Below are the code and all the weights of a small trained network. Each question names an input and a class and asks about switching units off, where a switched-off unit gives its printed mean instead of its output.

import numpy as np


def w(rows, s, z=0):
    codes = np.array(rows[::2]) - 128.0
    scale = np.full(codes.shape[1], s)
    scale[-1] = z or s
    return codes * scale


def f(y):
    return y / 2 * (1 + np.tanh(0.7978845608 * (y + 0.044715 * y**3)))


def log_softmax(a):
    a = a - a.max(-1, keepdims=True)
    return a - np.log(np.exp(a).sum(-1, keepdims=True))


def net(x, mask):
    res = np.array(x, float).reshape(1, 6) / 4 @ E
    y = f(res @ A[0][:, :-1].T + A[0][:, -1])
    res = res + np.where(mask, y, B[0][:, -1]) @ B[0][:, :-1]
    return log_softmax(res[-1] @ U[:, :-1].T + U[:, -1])


A, B = {}, {}
E = w([
[184,113,177,46,71,193],'x0',
[162,117,197,212,130,167],'x1',
[127,129,130,129,127,126],'x2',
[186,42,19,147,145,145],'x3',
[135,195,64,159,116,177],'x4',
[254,155,108,143,136,72],'x5',
],0.0095)
A[0] = w([
[137,73,165,160,78,151,73],'neuron 1',
[141,142,184,142,85,52,134],'neuron 2',
[77,101,119,180,212,94,80],'neuron 3',
[120,135,117,157,149,68,69],'neuron 4',
[152,60,92,152,146,210,89],'neuron 5',
[129,150,104,35,136,114,122],'neuron 6',
[118,234,77,149,91,199,191],'neuron 7',
[68,122,43,43,188,64,196],'neuron 8',
[68,125,106,168,69,184,136],'neuron 9',
[151,127,118,172,112,58,33],'neuron 10',
[119,247,152,139,145,118,201],'neuron 11',
[158,113,179,165,178,173,109],'neuron 12',
[142,122,155,183,106,161,145],'neuron 13',
[84,107,120,118,141,199,29],'neuron 14',
[114,195,86,185,207,122,67],'neuron 15',
[157,137,142,73,109,187,8],'neuron 16',
[137,98,81,156,160,148,135],'neuron 17',
[136,97,115,158,143,149,155],'neuron 18',
[106,236,150,115,104,112,115],'neuron 19',
[58,49,128,142,100,152,68],'neuron 20',
[115,128,110,68,107,87,164],'neuron 21',
[87,59,173,115,111,152,150],'neuron 22',
[188,136,137,111,137,52,102],'neuron 23',
[152,75,158,82,61,110,136],'neuron 24',
[196,140,137,105,144,88,3],'neuron 25',
[84,122,117,132,225,113,24],'neuron 26',
[176,175,128,69,115,214,137],'neuron 27',
[131,85,164,221,100,136,130],'neuron 28',
[90,184,79,179,138,51,84],'neuron 29',
[169,148,125,146,120,81,59],'neuron 30',
[108,70,211,99,198,39,183],'neuron 31',
[95,143,97,164,127,83,56],'neuron 32',
[161,118,120,61,77,180,57],'neuron 33',
[35,41,147,98,112,135,81],'neuron 34',
[150,76,78,94,89,144,80],'neuron 35',
[63,95,119,130,99,148,66],'neuron 36',
[103,181,209,88,97,139,179],'neuron 37',
[129,57,96,117,170,108,167],'neuron 38',
[194,163,111,134,112,81,100],'neuron 39',
[56,117,136,138,101,120,136],'neuron 40',
[61,80,119,151,57,137,28],'neuron 41',
[160,136,172,151,182,183,24],'neuron 42',
[91,115,105,155,146,126,107],'neuron 43',
[139,82,86,130,135,154,65],'neuron 44',
],0.011,0.0044)
B[0] = w([
[107,157,141,170,141,71,154],'neuron 1',
[137,101,88,117,138,178,184],'neuron 2',
[84,110,179,94,61,87,197],'neuron 3',
[131,162,191,113,72,109,158],'neuron 4',
[109,112,127,39,164,157,188],'neuron 5',
[51,179,94,220,173,110,182],'neuron 6',
[250,1,113,224,163,52,233],'neuron 7',
[93,137,106,206,176,153,254],'neuron 8',
[212,171,120,154,120,134,192],'neuron 9',
[140,148,136,121,91,129,152],'neuron 10',
[136,69,109,58,148,194,233],'neuron 11',
[32,196,80,179,168,89,167],'neuron 12',
[61,149,109,151,171,102,171],'neuron 13',
[185,194,128,103,70,109,157],'neuron 14',
[120,112,166,102,103,79,199],'neuron 15',
[66,159,172,83,90,56,161],'neuron 16',
[96,83,147,70,147,155,178],'neuron 17',
[123,118,139,123,144,150,155],'neuron 18',
[119,130,122,66,170,162,205],'neuron 19',
[183,169,86,136,64,139,178],'neuron 20',
[83,151,95,202,174,126,177],'neuron 21',
[156,126,100,135,133,132,185],'neuron 22',
[180,201,67,141,71,191,190],'neuron 23',
[114,89,182,183,109,99,181],'neuron 24',
[168,196,131,118,87,137,162],'neuron 25',
[114,170,170,126,73,94,159],'neuron 26',
[53,80,156,148,77,60,205],'neuron 27',
[58,157,56,157,191,107,183],'neuron 28',
[92,111,210,104,106,92,210],'neuron 29',
[132,200,137,104,93,159,154],'neuron 30',
[201,24,124,148,159,87,226],'neuron 31',
[87,134,179,121,124,87,160],'neuron 32',
[63,88,198,126,78,47,181],'neuron 33',
[177,161,105,139,101,126,197],'neuron 34',
[112,136,164,96,156,164,175],'neuron 35',
[173,193,71,109,95,115,162],'neuron 36',
[125,119,116,97,160,167,235],'neuron 37',
[133,103,173,102,169,162,187],'neuron 38',
[151,201,118,124,102,172,188],'neuron 39',
[167,130,99,98,119,170,178],'neuron 40',
[163,187,117,118,99,146,156],'neuron 41',
[80,209,79,111,130,81,148],'neuron 42',
[144,129,185,108,96,157,157],'neuron 43',
[117,135,138,47,146,157,159],'neuron 44',
],0.0076,0.0098)
U = w([
[45,116,240,111,13,57,96],'0',
[208,233,99,125,30,157,100],'1',
[104,91,140,167,130,144,250],'2',
[19,166,89,216,208,109,89],'3',
[207,13,133,182,140,78,112],'4',
[84,95,151,1,182,205,83],'5',
],0.0086,0.015)

Each question gives the input, the list of numbers given to net, and the class t.
The units are the neurons (one row each of A and B). Each row of codes is followed by its name. A weight is (code - 128) times the scale printed after its matrix; where a second scale follows, it is the last column's (A, B and U).
mask holds one flag per neuron, in row order. A switched-off neuron (its flag False) gives its mean, the last column of its row in B, instead of its output. The means were averaged over made-up inputs and are rounded, as every weight is.
A unit's drop is (log p(t) with every unit on - log p(t) with that unit switched off) / (log p(t) with every unit on - log p(t) with every unit switched off).
The circuit of an input: a set's keep is (log p(t) with only the set's units on - log p(t) with every unit switched off) / (log p(t) with every unit on - log p(t) with every unit switched off). Starting from the 12 units with the biggest drops (on a tie, the unit counted first), units are removed one at a time, each time the one whose removal leaves the highest keep (on an exact tie, the one counted first), for as long as the keep stays at least 0.8.
circuit, biggest first: the units of the circuit, biggest drop first
most important unit: the unit with the biggest drop
top k neurons: the k neurons with the biggest drops, biggest first
drop when u is switched off: that unit's drop, to one decimal
input [6,2,-6,-7,0,-3], class 5: circuit, biggest first	[neuron 37]
input [3,0,-7,-8,7,7], class 5: top 2 neurons	[neuron 11; neuron 19]
input [-1,-7,-1,4,-5,6], class 3: circuit, biggest first	[neuron 8; neuron 6]
input [-4,7,3,6,0,3], class 3: circuit, biggest first	[neuron 28; neuron 12]
input [-1,-6,4,1,1,-2], class 3: circuit, biggest first	[neuron 8; neuron 6]
input [6,-2,5,7,0,5], class 5: circuit, biggest first	[neuron 5; neuron 7]
input [-1,7,5,-3,-6,-6], class 3: top 3 neurons	[neuron 28; neuron 12; neuron 7]
input [3,7,3,8,5,-5], class 5: top 2 neurons	[neuron 5; neuron 44]
input [4,8,-6,8,4,-1], class 3: circuit, biggest first	[neuron 12; neuron 28]
input [-7,-6,-3,-8,-1,7], class 5: top 4 neurons	[neuron 11; neuron 19; neuron 2; neuron 27]
input [5,2,0,-7,-8,1], class 4: top 2 neurons	[neuron 31; neuron 24]
input [1,0,2,6,-1,-6], class 1: top 2 neurons	[neuron 20; neuron 34]
input [-3,7,-5,-8,6,6], class 5: top 2 neurons	[neuron 11; neuron 19]
input [7,-3,-2,-1,-3,7], class 0: most important unit	neuron 33
input [3,6,5,8,4,7], class 5: top 2 neurons	[neuron 5; neuron 17]
input [-8,5,-1,3,-8,-7], class 0: top 3 neurons	[neuron 3; neuron 7; neuron 26]
input [5,-7,0,-2,-4,8], class 1: top 3 neurons	[neuron 23; neuron 25; neuron 39]
input [5,-8,4,4,-4,-1], class 3: circuit, biggest first	[neuron 6; neuron 8]
input [-3,-7,-4,-6,0,-5], class 3: top 2 neurons	[neuron 8; neuron 6]
input [-8,-3,5,-4,-3,7], class 0: circuit, biggest first	[neuron 29]
input [-3,-8,5,-5,-2,-6], class 3: top 3 neurons	[neuron 8; neuron 6; neuron 21]
input [-6,-6,7,-7,-6,-6], class 2: top 2 neurons	[neuron 31; neuron 8]
input [-7,6,-3,3,-6,-2], class 0: top 2 neurons	[neuron 3; neuron 7]
input [4,-5,-2,0,-1,3], class 3: top 2 neurons	[neuron 6; neuron 21]
input [-2,7,3,-8,-6,-2], class 5: drop when neuron 5 is switched off	-0.1
input [5,0,5,-7,-5,4], class 5: drop when neuron 8 is switched off	0.1
input [-1,-6,2,4,-7,-5], class 4: drop when neuron 15 is switched off	-0.1
input [7,5,3,-1,5,3], class 0: most important unit	neuron 27
input [1,5,0,4,8,3], class 4: drop when neuron 7 is switched off	2.3
